Here is a tiny trained network, its code and every weight. The questions are about switching its units off for an input and a class, where a switched-off unit gives its printed mean instead of its output.

import numpy as np


def w(rows, s, z=0):
    codes = np.array(rows[::2]) - 128.0
    scale = np.full(codes.shape[1], s)
    scale[-1] = z or s
    return codes * scale


def norm(h):
    return h / np.sqrt((h * h).mean(-1, keepdims=True) + 1e-5)


def f(y):
    return np.maximum(y, 0)


def log_softmax(a):
    a = a - a.max(-1, keepdims=True)
    return a - np.log(np.exp(a).sum(-1, keepdims=True))


def net(x, mask):
    res = np.array(x, float).reshape(1, 2) / 4 @ E
    u = 0
    for l in range(2):
        y = f(norm(res) @ A[l][:, :-1].T + A[l][:, -1])
        res = res + np.where(mask[u : u + 5], y, B[l][:, -1]) @ B[l][:, :-1]
        u += 5
    return log_softmax(norm(res)[-1] @ U[:, :-1].T + U[:, -1])


A, B = {}, {}
E = w([
[168,156,181,103,108,190,103,88],'x0',
[168,137,97,244,108,168,62,216],'x1',
],0.011)
A[0] = w([
[192,140,153,113,143,183,97,118,225],'L0N1',
[202,163,254,83,105,114,107,207,28],'L0N2',
[40,113,188,211,55,112,179,142,6],'L0N3',
[103,153,105,143,92,103,46,165,113],'L0N4',
[99,140,72,216,98,74,146,107,134],'L0N5',
],0.0066,0.0023)
B[0] = w([
[161,77,174,68,161,169,113,157,254],'L0N1',
[148,119,92,100,138,147,94,90,197],'L0N2',
[99,112,82,128,158,143,162,45,148],'L0N3',
[129,140,251,90,78,58,138,158,215],'L0N4',
[132,119,162,103,216,147,106,59,223],'L0N5',
],0.012,0.0043)
A[1] = w([
[118,143,179,192,73,93,69,102,31],'L1N1',
[48,170,140,245,135,222,23,198,154],'L1N2',
[46,92,56,224,136,73,209,86,168],'L1N3',
[122,145,111,253,83,182,53,224,122],'L1N4',
[77,31,119,189,157,17,83,166,9],'L1N5',
],0.0065,0.0016)
B[1] = w([
[147,123,158,153,100,98,142,167,177],'L1N1',
[98,136,51,125,47,106,146,131,252],'L1N2',
[101,96,137,113,146,88,9,177,225],'L1N3',
[130,151,134,78,50,75,157,65,250],'L1N4',
[193,128,117,76,140,185,111,92,238],'L1N5',
],0.012,0.004)
U = w([
[110,159,179,103,50,81,169,101,253],'0',
[135,136,101,124,133,206,42,90,228],'1',
[152,105,254,127,174,129,173,212,47],'2',
[100,180,129,153,125,164,186,138,3],'3',
],0.0096,0.0024)

Each question gives the input, the list of numbers given to net, and the class t.
The units are the neurons (one row each of A and B). Each row of codes is followed by its name. A weight is (code - 128) times the scale printed after its matrix; where a second scale follows, it is the last column's (A, B and U).
mask holds one flag per neuron, layer by layer. A switched-off neuron (its flag False) gives its mean, the last column of its row in B, instead of its output. The means were averaged over made-up inputs and are rounded, as every weight is.
A unit's drop is (log p(t) with every unit on - log p(t) with that unit switched off) / (log p(t) with every unit on - log p(t) with every unit switched off).
The circuit of an input: a set's keep is (log p(t) with only the set's units on - log p(t) with every unit switched off) / (log p(t) with every unit on - log p(t) with every unit switched off). Starting from all 10 units, units are removed one at a time, each time the one whose removal leaves the highest keep (on an exact tie, the one counted first), for as long as the keep stays at least 0.8.
units of the circuit, in order: the units of the circuit, biggest drop first
unit that matters most: the unit with the biggest drop
top k neurons: the k neurons with the biggest drops, biggest first
top k neurons in layer l: the k neurons of layer l with the biggest drops, biggest first
drop when u is switched off: that unit's drop, to one decimal
input [2,-2], class 2: top 2 neurons => [L1N2, L1N4]
input [2,1], class 2: units of the circuit, in order => [L0N1]
input [3,-2], class 2: units of the circuit, in order => [L1N2, L1N4]
input [-7,-4], class 1: top 2 neurons in layer 0 => [L0N4, L0N1]
input [-2,1], class 2: top 2 neurons in layer 0 => [L0N4, L0N2]
input [0,0], class 2: top 2 neurons in layer 1 => [L1N2, L1N4]
input [-3,3], class 2: units of the circuit, in order => [L0N4, L0N5]
input [0,2], class 2: top 2 neurons => [L0N4, L1N4]
input [-7,1], class 1: top 2 neurons => [L1N5, L0N1]
input [-5,1], class 1: top 2 neurons in layer 0 => [L0N1, L0N3]
input [-7,8], class 0: top 2 neurons => [L1N4, L0N4]
input [-4,-2], class 1: top 2 neurons => [L0N4, L0N1]
input [-8,-6], class 1: top 2 neurons => [L1N3, L0N4]
input [3,1], class 2: unit that matters most => L0N1
input [-6,-4], class 1: top 2 neurons => [L0N4, L1N3]
input [-6,6], class 0: top 3 neurons => [L1N4, L0N4, L1N2]
input [-7,-3], class 1: drop when L0N1 is switched off => 0.1
input [-1,5], class 0: drop when L1N4 is switched off => 0.1
input [0,1], class 2: drop when L1N2 is switched off => 0.1
input [-6,1], class 1: unit that matters most => L1N5
